Below are the code and all the weights of a small trained network. Each question names an input and a class and asks about switching units off, where a switched-off unit gives its printed mean instead of its output.

import numpy as np


def w(rows, s, z=0):
    codes = np.array(rows[::2]) - 128.0
    scale = np.full(codes.shape[1], s)
    scale[-1] = z or s
    return codes * scale


def f(y):
    return y / 2 * (1 + np.tanh(0.7978845608 * (y + 0.044715 * y**3)))


def log_softmax(a):
    a = a - a.max(-1, keepdims=True)
    return a - np.log(np.exp(a).sum(-1, keepdims=True))


def net(x, mask):
    res = np.array(x, float).reshape(1, 6) / 4 @ E
    y = f(res @ A[0][:, :-1].T + A[0][:, -1])
    res = res + np.where(mask, y, B[0][:, -1]) @ B[0][:, :-1]
    return log_softmax(res[-1] @ U[:, :-1].T + U[:, -1])


A, B = {}, {}
E = w([
[109,102,113,237,39,80,127,211,172,128,135],'x0',
[211,215,108,117,64,140,149,92,181,69,95],'x1',
[170,110,103,106,195,32,126,129,199,123,81],'x2',
[157,83,80,121,132,112,253,147,37,98,69],'x3',
[49,163,180,63,113,134,208,150,201,173,75],'x4',
[192,140,107,148,201,214,172,208,171,175,174],'x5',
],0.0066)
A[0] = w([
[114,150,142,123,113,153,57,126,170,140,140,80],'neuron 1',
[127,135,138,91,163,147,125,89,117,125,124,103],'neuron 2',
[107,153,131,134,140,136,79,129,164,121,153,91],'neuron 3',
[118,121,129,180,87,98,124,157,137,134,122,120],'neuron 4',
[89,130,111,110,91,100,104,95,107,112,112,109],'neuron 5',
[158,92,113,106,199,26,112,128,191,137,110,83],'neuron 6',
[22,154,173,67,100,139,213,139,190,140,116,4],'neuron 7',
[175,144,114,157,183,215,153,200,172,140,158,69],'neuron 8',
[214,101,116,172,131,124,50,111,55,83,168,15],'neuron 9',
[75,86,140,138,185,132,123,153,108,164,147,124],'neuron 10',
[89,146,134,133,114,96,112,94,108,104,114,99],'neuron 11',
[42,82,134,132,168,87,99,145,79,148,126,134],'neuron 12',
[74,138,140,132,47,241,125,123,60,140,164,57],'neuron 13',
[174,180,130,123,82,136,130,91,143,105,113,126],'neuron 14',
[134,136,124,74,165,155,129,87,100,126,120,105],'neuron 15',
[146,106,109,120,111,107,246,131,24,111,104,81],'neuron 16',
[89,158,151,113,127,148,22,95,172,156,161,74],'neuron 17',
[131,146,149,59,164,172,118,65,93,126,111,95],'neuron 18',
[204,177,129,123,69,130,148,89,145,95,121,118],'neuron 19',
[112,100,126,192,36,106,140,198,160,124,122,107],'neuron 20',
[92,130,132,106,117,144,158,134,158,144,110,50],'neuron 21',
[122,138,129,131,121,140,123,126,123,111,122,83],'neuron 22',
[164,167,120,130,76,128,130,132,139,113,109,144],'neuron 23',
[70,123,144,106,54,54,91,59,96,91,101,73],'neuron 24',
[100,88,142,140,161,106,99,145,88,145,148,82],'neuron 25',
],0.011,0.0024)
B[0] = w([
[123,53,126,140,142,112,159,138,110,96,94,177],'neuron 1',
[105,138,122,139,155,112,129,138,126,132,169,159],'neuron 2',
[121,79,121,133,129,110,160,134,100,116,109,162],'neuron 3',
[100,136,113,118,181,108,129,114,118,134,163,178],'neuron 4',
[188,129,151,127,136,145,152,141,128,152,145,178],'neuron 5',
[147,243,173,160,92,122,131,127,97,51,88,198],'neuron 6',
[121,136,45,163,111,140,62,119,78,198,66,204],'neuron 7',
[223,102,190,100,113,143,150,116,114,184,165,208],'neuron 8',
[99,155,50,158,123,127,85,131,87,224,53,255],'neuron 9',
[114,128,117,87,87,177,130,116,183,108,147,190],'neuron 10',
[170,125,150,123,131,143,151,131,126,151,136,169],'neuron 11',
[105,119,114,91,94,190,132,125,186,110,149,209],'neuron 12',
[163,254,171,141,106,101,129,125,135,45,82,227],'neuron 13',
[96,123,116,102,96,180,128,130,165,104,135,185],'neuron 14',
[99,136,128,143,168,94,120,142,137,139,186,177],'neuron 15',
[124,11,151,154,136,87,150,137,121,78,84,250],'neuron 16',
[121,29,134,148,140,85,164,138,115,82,92,216],'neuron 17',
[87,156,115,129,185,84,123,130,140,137,201,197],'neuron 18',
[75,110,124,90,81,178,117,125,185,106,131,202],'neuron 19',
[80,153,125,120,215,76,121,122,131,125,206,224],'neuron 20',
[140,126,96,153,123,134,118,134,107,155,113,142],'neuron 21',
[135,135,126,121,126,128,129,133,141,127,118,128],'neuron 22',
[100,112,114,106,122,168,124,126,147,120,145,172],'neuron 23',
[221,125,175,115,131,149,145,135,116,187,167,246],'neuron 24',
[103,120,109,103,99,159,115,119,160,131,122,177],'neuron 25',
],0.02,0.0092)
U = w([
[104,10,147,159,147,54,179,151,111,63,86,119],'0',
[236,125,199,92,135,145,153,119,114,212,194,250],'1',
[96,152,48,170,121,119,37,108,81,211,74,28],'2',
[46,168,128,116,232,37,108,114,147,120,249,113],'3',
[61,116,119,51,71,203,113,97,213,86,156,116],'4',
[141,254,189,165,102,75,121,111,115,22,87,114],'5',
],0.0085,0.0012)

Each question gives the input, the list of numbers given to net, and the class t.
The units are the neurons (one row each of A and B). Each row of codes is followed by its name. A weight is (code - 128) times the scale printed after its matrix; where a second scale follows, it is the last column's (A, B and U).
mask holds one flag per neuron, in row order. A switched-off neuron (its flag False) gives its mean, the last column of its row in B, instead of its output. The means were averaged over made-up inputs and are rounded, as every weight is.
A unit's drop is (log p(t) with every unit on - log p(t) with that unit switched off) / (log p(t) with every unit on - log p(t) with every unit switched off).
The circuit of an input: a set's keep is (log p(t) with only the set's units on - log p(t) with every unit switched off) / (log p(t) with every unit on - log p(t) with every unit switched off). Starting from the 12 units with the biggest drops (on a tie, the unit counted first), units are removed one at a time, each time the one whose removal leaves the highest keep (on an exact tie, the one counted first), for as long as the keep stays at least 0.8.
units of the circuit, in order: the units of the circuit, biggest drop first
unit that matters most: the unit with the biggest drop
top k neurons: the k neurons with the biggest drops, biggest first
drop when u is switched off: that unit's drop, to one decimal
input [2,5,0,0,-1,4], class 4: unit that matters most : neuron 24
input [8,-5,-8,-7,2,1], class 3: top 2 neurons : [neuron 20; neuron 16]
input [2,3,3,-8,8,-6], class 0: top 2 neurons : [neuron 17; neuron 9]
input [-4,3,3,5,1,-6], class 1: top 2 neurons : [neuron 24; neuron 17]
input [7,2,-6,-7,0,4], class 0: top 4 neurons : [neuron 17; neuron 1; neuron 3; neuron 18]
input [8,7,-8,-7,-1,1], class 3: top 4 neurons : [neuron 20; neuron 16; neuron 4; neuron 6]
input [0,5,5,3,-2,-1], class 4: top 4 neurons : [neuron 13; neuron 19; neuron 14; neuron 23]
input [8,-3,1,6,6,-1], class 3: top 2 neurons : [neuron 20; neuron 9]
input [-7,-1,-7,4,-4,5], class 3: top 3 neurons : [neuron 18; neuron 15; neuron 6]
input [-1,-1,8,-8,7,7], class 0: top 3 neurons : [neuron 17; neuron 13; neuron 1]
input [-5,-8,-5,2,8,3], class 2: top 4 neurons : [neuron 7; neuron 21; neuron 19; neuron 14]
input [-4,0,6,-2,4,-4], class 5: top 3 neurons : [neuron 6; neuron 9; neuron 8]
input [0,3,-5,2,4,-3], class 5: top 2 neurons : [neuron 9; neuron 13]
input [-1,-8,7,6,5,-6], class 4: units of the circuit, in order : [neuron 12]
input [4,-6,0,4,1,8], class 1: drop when neuron 8 is switched off : 3.7
input [-3,6,6,-6,-1,-3], class 0: drop when neuron 12 is switched off : 0.7
input [-4,6,8,7,-1,5], class 5: drop when neuron 15 is switched off : -0.1
